(in the rows, 128 means zero)
Each row of numbers belongs to one of the things below and depends on some of the facts about them. Some rows are named. Which thing is each other row?

There are 4 kinds of fact about the things: β, ρ, γ, τ.
{bazok, boflesto, fadigro, geklapla, gestok, gukir, klati, kliva, sidagrel, sivur, stiplu, stubre, toson, tridil, troklik, tunem, zosen} β d
{bekir, bena, bulun, dibenum, drezun, gazar, lalo, luklo, nogiri, plastemu, plosi, rivavem, saklu, soro, stazote, stiko, stokliles, trestim, trirom, tromegrem, tubrin} β f
{benul, briresu, brodre, dadapan, dadras, degrak, drifal, drobre, drotelek, flafli, fliro, flita, folo, fuplesa, greplotrus, grigrer, grirem, gubrofek, kebrel, ketegra, kigren, kivebris, klebris, klogamek, lotre, lufi, nefer, nimis, nogre, nuste, pigra, pligri, plogu, ploklok, pobu, pugri, robar, skidrara, skuba, staklen, stisan, stiva, susek, tamu, tibrir, trarafen, tribor, trobil, trotin, tufas, zemur, zibrok, zitrim} β a
{biflo, boplolam, bruklas, brutrun, dape, dreton, drevi, driduk, drikil, fadu, flupu, gafe, grelel, kepa, klaber, klobrono, koskek, kuze, nalon, netrul, nozem, ploplu, radra, roza, skebrel, tabar, trobok, vizu} β b
{bivin, deneskal, grotraze, klobrefle, lipli, luskeplan, nususe, pefi, pobir, ruflak, senom, situ, skovum, statrifluk, sures, trolidim, vibrin, zaklu, ziklel} β c
{bomomik, briplis, dranor, dreti, flelur, fluskal, gubar, kire, merur, sistis, sketo, skiba, tipli, tofloles, tromu, tukler, zamum} β e
{flabun, flalus, grazul, klalom, lebol, perok, puravu, pusko, skobroskem, tumus, vogi} β g
ρ netrul <- bazok, drezun, fliro, nuste, vizu
ρ skobroskem <- bazok, bekir, bulun, flita, kebrel, lotre, pefi, skovum, tibrir, tridil, tromegrem
ρ kuze <- bazok, biflo, fuplesa, greplotrus, nozem, soro, zamum
ρ bena <- bekir, lipli, sketo
ρ vibrin <- bena, klobrono, perok, roza
ρ trotin <- benul, nozem
ρ trarafen <- biflo, deneskal
ρ fliro <- biflo, gukir, tufas
ρ nozem <- bomomik, flita, skebrel
ρ grotraze <- bomomik, briplis, nuste, tumus
ρ drobre <- bomomik, tabar, tridil
ρ sistis <- briplis
ρ fadu <- briresu
ρ grigrer <- briresu, nuste, stubre, tunem
ρ flabun <- briresu
ρ dape <- briresu
ρ klati <- brodre
ρ dibenum <- bruklas, drikil, fadigro, kivebris, vogi
ρ pligri <- brutrun, grazul, tromu, tunem
ρ vizu <- dadapan
ρ skuba <- dadapan, ketegra, lalo, nimis, ploplu, ruflak, tofloles, tribor
ρ koskek <- dadras
ρ kebrel <- dadras, kepa, klogamek, nozem
ρ trobok <- dadras, gazar
ρ flalus <- degrak
ρ lotre <- deneskal, sidagrel
ρ luklo <- dreti, flelur, grazul, pobu, stazote, zamum
ρ klobrefle <- dreti, flafli, grigrer, grotraze, luskeplan
ρ nogre <- dreton, situ
ρ rivavem <- drevi, nalon, radra
ρ benul <- drevi
ρ skebrel <- driduk, sidagrel
ρ trobil <- drifal
ρ kivebris <- drifal, kepa, lotre
ρ klogamek <- drifal, gubrofek, gukir
ρ luskeplan <- drikil
ρ kigren <- drikil
ρ dadapan <- drobre
ρ plogu <- drotelek, nimis
ρ skidrara <- drotelek
ρ kepa <- drotelek, saklu
ρ boflesto <- drotelek, flalus, stokliles
ρ kliva <- flabun, flita, pobir, sistis, tubrin
ρ robar <- flafli, grotraze, kebrel, klati, stokliles, tribor
ρ zaklu <- flalus
ρ nogiri <- flelur, koskek, luklo, sistis, vizu
ρ brutrun <- flelur, fliro, netrul, nususe, trarafen, tromu, zosen
ρ grazul <- fliro, klati, skiba, stisan
ρ roza <- fliro, nimis, statrifluk
ρ skovum <- flupu, sketo, soro, sures, zibrok
ρ zitrim <- flupu, folo, grirem, nefer, stiva
ρ lufi <- fluskal, trirom
ρ bivin <- fuplesa, gubar
ρ drevi <- gafe
ρ situ <- gafe, plogu
ρ klebris <- gazar, greplotrus, kivebris, klati, lebol, pusko, senom, skobroskem, skuba, staklen, tunem
ρ geklapla <- gazar
ρ plosi <- gazar, luskeplan
ρ kire <- gestok, gubrofek
ρ dreti <- gubar
ρ deneskal <- gubar, ziklel
ρ trolidim <- ketegra, kliva
ρ nefer <- kigren, klalom, plastemu, puravu
ρ stiko <- klaber
ρ lalo <- klaber, nalon
ρ trirom <- klalom
ρ tofloles <- klati
ρ dranor <- klati
ρ flupu <- kliva, robar, stazote
ρ bruklas <- lebol, nefer, nogre, situ
ρ drotelek <- merur
ρ troklik <- merur
ρ klobrono <- nimis
ρ plastemu <- pigra
ρ grelel <- plastemu
ρ sketo <- ploklok, sistis
ρ gestok <- ploplu
ρ trestim <- pobir
ρ zamum <- pobu, sistis
ρ puravu <- pugri
ρ dreton <- puravu
ρ ploklok <- radra
ρ stiva <- roza
ρ grirem <- ruflak
ρ tromu <- saklu
ρ flafli <- sivur
ρ bazok <- skiba
ρ zosen <- staklen
ρ gukir <- stiko
ρ pefi <- stiplu
ρ degrak <- stisan
ρ ziklel <- sures
ρ zibrok <- susek, toson, trirom
ρ fluskal <- tamu, tufas
ρ flita <- tipli, tukler
ρ drezun <- tofloles
ρ boplolam <- tridil
ρ tridil <- tufas
ρ tumus <- tunem
ρ bomomik <- zemur
ρ biflo <- ziklel
[bazok, bekir, bomomik, boplolam, briplis, brodre, degrak, dreti, driduk, drifal, drobre, flabun, flalus, flelur, fliro, flita, flupu, fuplesa, grelel, grigrer, grirem, grotraze, ketegra, kigren, klaber, koskek, lipli, lufi, luskeplan, merur, nalon, nozem, pefi, perok, ploklok, radra, skebrel, sketo, skovum, staklen, stazote, stokliles, sures, susek, tabar, tibrir, tofloles, toson, trarafen, trestim, trolidim, tromegrem, tubrin, tukler, tunem, vogi, zaklu, zamum] γ 755
[bena, biflo, bivin, boflesto, bulun, dadapan, deneskal, dranor, dreton, drezun, drotelek, fadu, flafli, folo, gubar, gukir, klalom, klobrono, kuze, lalo, lotre, netrul, nogre, pigra, puravu, sivur, skiba, skobroskem, skuba, stiplu, stisan, stubre, tamu, tipli, trirom, trobil, trobok, troklik, trotin, tumus, zemur, ziklel, zitrim, zosen] γ 569
[benul, briresu, bruklas, brutrun, dadras, dape, dibenum, drevi, drikil, fadigro, fluskal, gafe, gazar, geklapla, gestok, grazul, greplotrus, gubrofek, kebrel, kepa, kire, kivebris, klati, klebris, kliva, klobrefle, klogamek, lebol, luklo, nefer, nimis, nogiri, nuste, nususe, plastemu, pligri, plogu, ploplu, plosi, pobir, pobu, pugri, pusko, rivavem, robar, roza, ruflak, saklu, senom, sidagrel, sistis, situ, skidrara, soro, statrifluk, stiko, stiva, tribor, tridil, tromu, tufas, vibrin, vizu, zibrok] γ 570
[bazok, bekir, boplolam, briresu, brutrun, drezun, driduk, drifal, fadu, gubrofek, kepa, kire, klaber, kuze, lalo, lufi, pobu, pugri, robar, saklu, senom, sistis, staklen, tamu, tipli, tofloles, trarafen, tromegrem, tufas, zemur] τ 227
[bena, biflo, dreton, flalus, fliro, klebris, kliva, klobrefle, luskeplan, pefi, sidagrel, skebrel, stazote, stiplu, stokliles, stubre, trestim, tridil, vogi, zaklu] τ 811
[benul, bivin, dadras, dape, degrak, dibenum, fluskal, gestok, grotraze, ketegra, klalom, klati, koskek, luklo, nefer, netrul, nozem, pigra, pligri, situ, skuba, stisan, trobok] τ 831
[boflesto, deneskal, drotelek, fadigro, flupu, geklapla, grirem, gubar, kivebris, lotre, nogiri, plastemu, plogu, pobir, pusko, radra, stiva, sures, tibrir, toson, trirom, trolidim, tumus, vibrin, ziklel, zitrim, zosen] τ 406
[bomomik, briplis, brodre, dadapan, dranor, dreti, drikil, flafli, flelur, gazar, grazul, greplotrus, klobrono, lebol, nimis, nususe, perok, plosi, sketo, soro, susek, trotin, tubrin] τ 431
[bruklas, bulun, drobre, flabun, flita, fuplesa, grelel, grigrer, gukir, kigren, klogamek, lipli, nuste, rivavem, roza, ruflak, skiba, statrifluk, tabar, tribor, troklik, tromu, tunem, vizu, zamum, zibrok] τ 321
[drevi, folo, gafe, kebrel, merur, nalon, nogre, ploklok, ploplu, puravu, sivur, skidrara, skobroskem, skovum, stiko, trobil, tukler] τ 753

Known rows:
[129 169 118  97 109 107 154 143 129 198 108  97 121 168 135 119 115 118
 144 107 100 165 148  93 160 126 152 154] : kigren
[141 110 148 124  79  91 131 119 117 120 166 157 196 128 202  93 199 142
 134 153 108 125 147 117 144  94 109 118] : nozem
[101 118 101 166 156 113 124 121 117 148 121  93 109 104  91 131 114 129
 134 119 124 126 109 139 150 147 108 123] : kebrel
[120 113 105 135 145 108 125 131 129 165 122  86 107 122 101 130 123 138
 129 105 124 156 119 137 149 157 118 138] : nefer
[ 96 156 134  99 122 115 152 135 127 176 115  94 131 147 123 114 127 116
 151 117 100 132 140 108 180  93 133 141] : trarafen
[100 131 150  85 119 126 129 117 135 112 147 118 153 114 147 127 136 137
 152 123 121 131 113  96 117 124 133 143] : zaklu
[176 139  88 165 136 137 107  87 174  89 127 172 124  97 175 170 120 164
 115 163 150 109 104 147 100 157 168 119] : pusko
[166 157 144 139 117 137 130 144 133 117  99 104  86 180 124 146 105 103
 114 106 113 131 158 132 132 147 123 134] : tromu
[104 155 120 107 114 123 149 132 130 179 106  99 132 152 110 115 127 100
 147 120  93 140 130  96 175  85 133 133] : staklen
[130 135 136  97 104 138 141  98 177 109 129 166 182  92 150 140 172 164
 127 154 118 136 101 101 126 107 183 119] : vogi
[116 118 160 125 127 144 129 126 123  92 128  96 107 141  91 126 113 121
 110 101 118 143 120 132 127 152 119 126] : fluskal
[ 44 143 149  89 163 191 145 109 156 101 127 123 134  99  69 165  39 125
 126 146 131 133  58 116 122 106 180 113] : tubrin
[101 121 115 127 164 104 138 136 125 143 110 114 106 123  76 105 163 131
 145 105 132 129 138 129 132 129 119 140] : skuba
[145 163 152 103  92 131 153 134 134 143 122 129 136 194 168 119 134 117
 123 125 100 158 146 101 153 107 145 137] : lipli
[153 132 161 137 115 159 137 144 132 117 113  98 105 169  98 130 105 100
  98 110 106 142 131 138 143 133 117 117] : sistis
[131 106 151 152 144 109 146 119 167  74 107 201 162  98 109 133 208 184
 109 161 132 115 138 146 131 111 163 102] : skobroskem
[182  84 128 145 104 105 104 126 109 102 153 184 160 111 169  97 203 140
 120 147 151  99 169 139 104 106  88 120] : biflo
[125 115 106 119 142 116 134 144 122 155 106 120 101 132  66 104 161 119
 129 109 133 147 129 122 134 112 111 129] : pigra
[149 128 114 119  88 122 104 109 101 130 184 152 163 126 241 106 132 130
 134 155 146 123 136 111  93 135 115 137] : radra
[193  85 133 157  93  87 109 133 118 120 163 149 183 101 193 118 196 154
 123 136 135 113 159 150 134 127  92 111] : dape

Name these rows:
No name comes twice in this set of rows, the named rows included.
[128 134 110 152 147 103 135 135 124 164 109  92 113 151 110 131 126 134
 137 117 116 140 144 145 173 143 123 137] | robar
[203 106 128 185  81  75 120 136 117 143 141 160 180 124 192 115 199 140
 109 145 120 122 183 156 154 122 106 105] | kepa
[117 142 133  96  96 140 112 118  95 111 173 130 131 138 208 111  98 113
 137 140 145 125 125 102  83 146 113 146] | toson
[ 73 132 129  93 134 136 142 124 115 164 136  90 131 138 113 100 104 117
 146 120 113 146  96 101 161 110 122 138] | ploklok
[117 120 104 138 161 100 121 123 134 141 127  91 112 121 107 135 131 132
 150 103 126 120 122 141 158 144 112 144] | pligri
[162 152 153 119 119 147 146 158 126 111  84 132  81 196  94 119 131  96
 115 111 126 125 165 130 120 116 125 131] | skiba
[146 152 141 141 143 162 151 121 197 104  66 111 108 139  56 161 116 129
 104 124  95 137 101 135 161 124 189 103] | saklu
[197 104 146 169  97  78 123 140 117 130 151 154 185 128 204 126 193 158
 123 140 115 103 187 160 155 114  97 117] | brutrun
[232 129 123 173  86  94 115 138 120 142 137 157 150 166 223 120 181 147
 113 145 124 111 194 156 147 119 110 119] | vizu
[100 161 180  83 101 149 158 139 128 121 116 105 133 158 112 119 110 103
 131 109  92 147 134 101 142 101 138 126] | tofloles
[ 86 158  92  87 143 134 111 112 118 169 150  92  92 122 156 131  64 122
 166 117 144 142  96  91 113 159 130 167] | grirem
[172  82 135 133  95 100 107 141 109 117 156 186 166 103 160 102 219 147
 123 129 157 112 160 142  87 124  95 127] | dreton

Now the same things, written a new way:
Some rows with their names:
[100 135 107 141 120 125 130 141 150 158  96 127 107  89 101 105 148 147
 120 124 106 142 147 123 122 133 149 145 121 122 142] : robar
[159 151 145 115 145 136 122 131 136 123 163 142 133 155 185  90 108 162
  81 155 142 123 120 117 128 122 146 116 159 108  91] : ketegra
[111 166 122 136 131 110 164 123 155 139 147 119 143 107 113 113 179 143
 156 114 114 149 133 147 133 144 138 137 124 134 139] : tamu
[135 127 148 134 129 115 143  95 119 127 115 135 112 106 147  94 154 130
 157 115 164 203 142 103 120 147 138 114 111 116 130] : ploklok
[103  97  65 106 136 143  79 156 115 108 102 135 148 128 134 197  89  99
 101 162 100  40 103 136 131 117  73 106 141 139  63] : sidagrel
[188  99 180 111 121 137 108 113  80 141 151 163  96 147 183  79  91 120
 152 118 152 129 109 122 138 144 132 131 141 158 158] : bomomik
[ 91  76  62 118 121 114  74 145 129 102  74  88 145 109 108 213 130  75
 134 139 102  80 106 121 115 123  85  93 126 136  87] : fadigro
[105  80  91 106 129 102  75 116 107  65 100  95 166 122 171 197 150  66
 161 132 147 118 100 103 105 122  77  73 127 136  64] : toson
[ 91 122 155 140 128 148 105 116  88  77 117 151 124 137 166 114  95 117
 178  88 152 176 134  83 142 140 103 135  70 132 106] : skovum
[113 132  68 101 150 134 111 144 122  92 140 125 187 134 155 191 128  98
 140 157 107  38  89 152 137 133  68  98 151 151  60] : stubre
[100 126 123 152 123 126 140 129 146 163  93 133  94 101  80 105 130 137
 133 118 115 175 157 128 129 141 147 147 104 114 157] : drevi
[ 88  69  81 111 134  55 128 105 154 100 152 113 193 125 132 221 177  56
 173 141 121  82  96 140 124 127  70 102 130 160  83] : zosen
[ 99 107  58 109 130 151  75 156 111 104  93 134 149 124 135 186 103  98
 104 163 100  32 103 137 129 118  75 107 147 138  66] : kliva
[134 127 148 126 127 112 129 103 130 123 128 127 121 119 155 106 155 132
 136 119 150 189 136 105 119 132 142 115 123 115 122] : drifal
[ 86 129 113 145 134  96 128 135 150 104 147  88 167 162 110 163 173 105
 174 109 119 116 121 143 126 119 119 137 117 145 143] : deneskal
[ 95  76 127 143 118  68 156  98 177 182 154 159 119 130  81 126 148 129
 113 137 137 153 151 123 126 115 149 154 123 124 158] : brutrun
[164 112 123 122 136 179  84 164 107 134 130 133 114 172 115 157  35 123
  85 153 113  50 113 148 142 113 106 129 158 136 136] : dibenum
[143 149 131 115 115 120 178 103 112 106 100 134 130  55 159 111 184 142
 107 136 163 173 142 104 101 132 149 101 123  92  98] : flabun
[123 151 113 127 125 151 123 157 145 158 138 152 117 134 116 107  98 175
  58 151 108  83 138 137 137 107 145 152 156 116 116] : benul
[119  73 124 137 106 117  84 137 115 121 106  88 118 146  81 185 114  88
 134 114 124 104 130 133 113  97 111 129 136 147 168] : nogiri

Rows to name:
No name comes twice in this set of rows, the named rows included.
[149 136 148 117 127 140 117 159 187 146 140 100 113 141  91 129  79 151
  60 146  83 125 125 119 136 105 159 134 140 107 116] | klebris
[115 120 144 136 115  87 117 117 141 108 140  85 139 134 145 126 179 135
 135 112 155 189 140 101 105 105 144 121 132 112 125] | radra
[122  83 119 134 126 136 104 126 104 139  79 141  99 121  99 144  97  87
 162 122 115 114 124 132 129 150 109 127 103 145 161] | stiko
[110 169 150  99 110 128 187 113 179 118 138 141 144  27 122 102 162 151
 143 105  65 182 121 107 152 161 134 133  81 137  64] | skobroskem
[103 124  74 113 151 130 128 112 117  98  99 131 159  95 129 181 143  75
 202 133 118 106 100 150 137 180  62  90 103 153  87] | sivur
[110 120 114 157 144 144 135 140 116 122  79 132 110 148  82 145 102 110
 128 130 136 109 141 133 116 129 132 134  97  99 166] | statrifluk
[188 137 171 124 123 157 140 120 106 154 169 140 117 140 122 116  95 126
 165 109 120 113 115 165 157 149 119 146 143 176 189] | dranor
[163  96 165 132  97 145 108 135  93 158 116 114  87 130  83 138  93 113
 127 107 117 120 130 138 128 115 138 149 134 150 208] | kire
[126  96 117 126 130 159  88 135 108 147 110 167  99 140 125 126  64 108
 137 133 102  88 119 137 151 147  97 141 122 157 139] | soro
[122 148 117 150 135 140 159 141 141 143  77 113 102 111  76 116 130 139
 104 135 122 146 148 127 113 135 171 133 106  85 159] | bruklas
[134 159 124 137 127 162 117 154 140 156 141 139 113 150  97 121  78 174
  57 145 117 107 149 144 141  97 133 145 160 114 126] | dape
[132 124 141 142 151 143 132 116  87  86 101 130 129 163 149 137 113 104
 150 117 178 146 133 113 108 133 128 111 101  93 134] | lipli
[147 152 157 146 135 144 158 109  98 101 116 108 115 133 123 133 128 135
 124 117 186 193 154 115 106 120 147 109 117  84 146] | grelel
[113 117 135 125 113 102 122 148 196 143 116  75 113 110  83 135 145 130
  99 125  79 157 130 110 122 118 169 133 115 115 131] | kivebris
[102 131 152 119 130 148  89 144  99  62 163 148 152 179 187 131  77 137
 116 115 138 112 119  93 142  93 101 139 113 125  73] | pefi

The same things again, as new rows of numbers:
Named rows:
[120 124 117 133  99 170 136 153 115 113 114  98  94 158  82 156  93 128
 133  96 168 154 146 127 106  91  96 134 106  98 161 105 162 177 178 108
 113 111 190 133 134 118  98] : zibrok
[122 120 152 159 111 126 145  73 187 140  79 132 102 122 167 100  77  57
 184 107  81  74 135 187 151 109 237 127 111  87 188 168 132 100 131 109
  80 145  79 129 162  58  77] : toson
[149 115  71 141  95 160 151 147 163 133 117  93  99 139  96 114 114 129
 159 119 120 124 127 159 126 128 133 118 137  89  92 114 161 128 162 114
  70 137 146 105 128 107  97] : lipli
[ 88 160 118 118 111  65 112  96 113 137 119 105 142 133 139 201 111 170
 154 162 149  91 124 157 139  95 146 104  70 114 190 138 110 132 178 135
 125 121 159 138 129 111  90] : rivavem
[129 166  82 141  72  82 158 138 124 147 155 111 116 138  78 155 115 239
 205 145 160 135  81 127 139 140 131 117 137  88  98 123 100 108 152 115
  88 112 156 137 154 131  63] : sistis
[164 122  76 138 152 170 119 116 147 125 144 106 115  98 116 117 117 129
 136 119 145  70 134 186 135 110 133 153 162 100  73  94 168 121 154 107
  67  82 161 100 138 130 135] : sketo
[158 163 101 142 141 106 113  84 151 147 137 133 125  90 141 134 109 148
 165 136 127  61 105 166 164 108 144 137 174  94  85 119 135 105 149 106
  82  68 124 114 144 155 125] : dreti
[100 165 124 131 179 129 106  97 160 170 135 153 161 111 175 201 100 119
 138 138 116  46 145 147 152  93 186 127 126 122 143 124 120 104 169 126
 122 115 107 122 130 112 125] : stazote
[ 94 116  48 127 135 137 142 183 151 147 133  87 131 164 104 172 123 142
 156 147 114 129 130 116 114 122 155 115  63 116 119 119 159 113 185 147
  85 158 148 142 131  70 110] : bekir
[131 153 146 143 134 144  99 103 152 150 120 145 139 126 152 161  75  97
 137  98 107  94 118 104 137  98 116 147 155  97 134 121 150 127 179  87
 119  90 100 140 145 148 133] : brodre
[120 110 133 121 103 174 110 138 112 103 130  87 113 142 121 151  89 120
 111  82 158 113 149 153 109  79  90 160 113  98 153 104 162 175 173  92
 123 113 180 135 140 115 124] : plogu
[100 118 107 139  89 172 158 206 131 128 148  82  83 167  66 162 100 127
 156 103 166 192 122 110 107 115 106 143 108  99 120 102 134 175 186 101
  96 129 164 161 165 113  87] : pugri
[132 125  96 133 196 137 108 108 110 128 131 130 154 111 148 162 108 102
 116 132 139  65 188 177 131  71 162 140  94 144 171 103 178 131 156 155
 104  88 172 115 123 101 140] : trestim
[135  78 133 129  94 146 142 126 142 111  77  80 118 105 166  59 116  79
 118 129  97  37 122 222 140 108 169 149  59 117 141 163 155 119 103 131
  80 145 130 144 141  57  99] : boflesto
[115 143 173 147  83 144 133  82 135 128 109 126 109 141 148 133  62 126
 162  84 126  96 122 156 131  94 156 149 144  82 182 136 125 129 143  94
 131 120 123 131 151  99  79] : pusko
[ 96 155 143 140 103 127 144 159 111 161 154 142 138 148 101 178  80 180
 159 109 153 149 113  80 123 120 110 138 144 104 149 114 109 130 169 103
 130 116 135 150 158 137  79] : dadras
[ 90 126  93 108 142 123 136 167  97 133 165  91 138 132 102 181 123 153
 133 144 185 101 145 158 127  97 163 136  68 141 141 109 128 145 161 157
 114 129 183 140 138  84  97] : dibenum
[131 127  61 127  84 137 147 191 110 127 161  74 111 149  48 149 126 225
 156 131 173 147 100 131 112 132  95 140 121 100  74 100 135 140 164 115
  89 116 205 137 147 126  87] : kepa
[138 169  55 151  98 114 156 167 166 166 116 127 115 136 100 142 129 233
 199 172 109 131  44 110 146 145 132 107 115  82  52 145  96  94 142 111
  83  94 128 149 139 139  81] : tipli
[100 161 114 141 169 125  98  78 158 157 121 148 151 115 181 195  96 127
 160 139  93  54 144 148 147  85 185 127 115 112 161 123 132 101 173 120
 121 103 113 127 129 108 127] : tubrin

Rows to name:
No name comes twice in this set of rows, the named rows included.
[122  74  97 147  83 130 188 155 141 138 108  96 115 153  87  67  99  91
 172 128  96 130 137 156 120 149 187 120  81 111 153 147 157  99 132 146
  51 176 128 145 162  37  58] | bazok
[124  67 129  98  68 127 157 158 144 130  82  64 126 105 122  75 134  94
 114 151 105  54  98 208 136 137 154 129  43 128 111 180 141 126 117 137
  70 178 127 140 139  66  78] | troklik
[ 73 162 119 126 134  91 139 135 111 161 162 134 159 134 129 209 109 194
 163 148 147 102 132 126 132 105 171 130  94 126 157 126  94 115 165 137
 129 131 140 140 147  92  81] | luklo
[122 133  73 133 168 161 107 137 164 121  93  94 111 130 174 174 127 112
 128 148 120  73 127 184 133  63 155 130  47 117 128 122 147 140 156 129
 113 100 160 143 114  99 136] | trirom

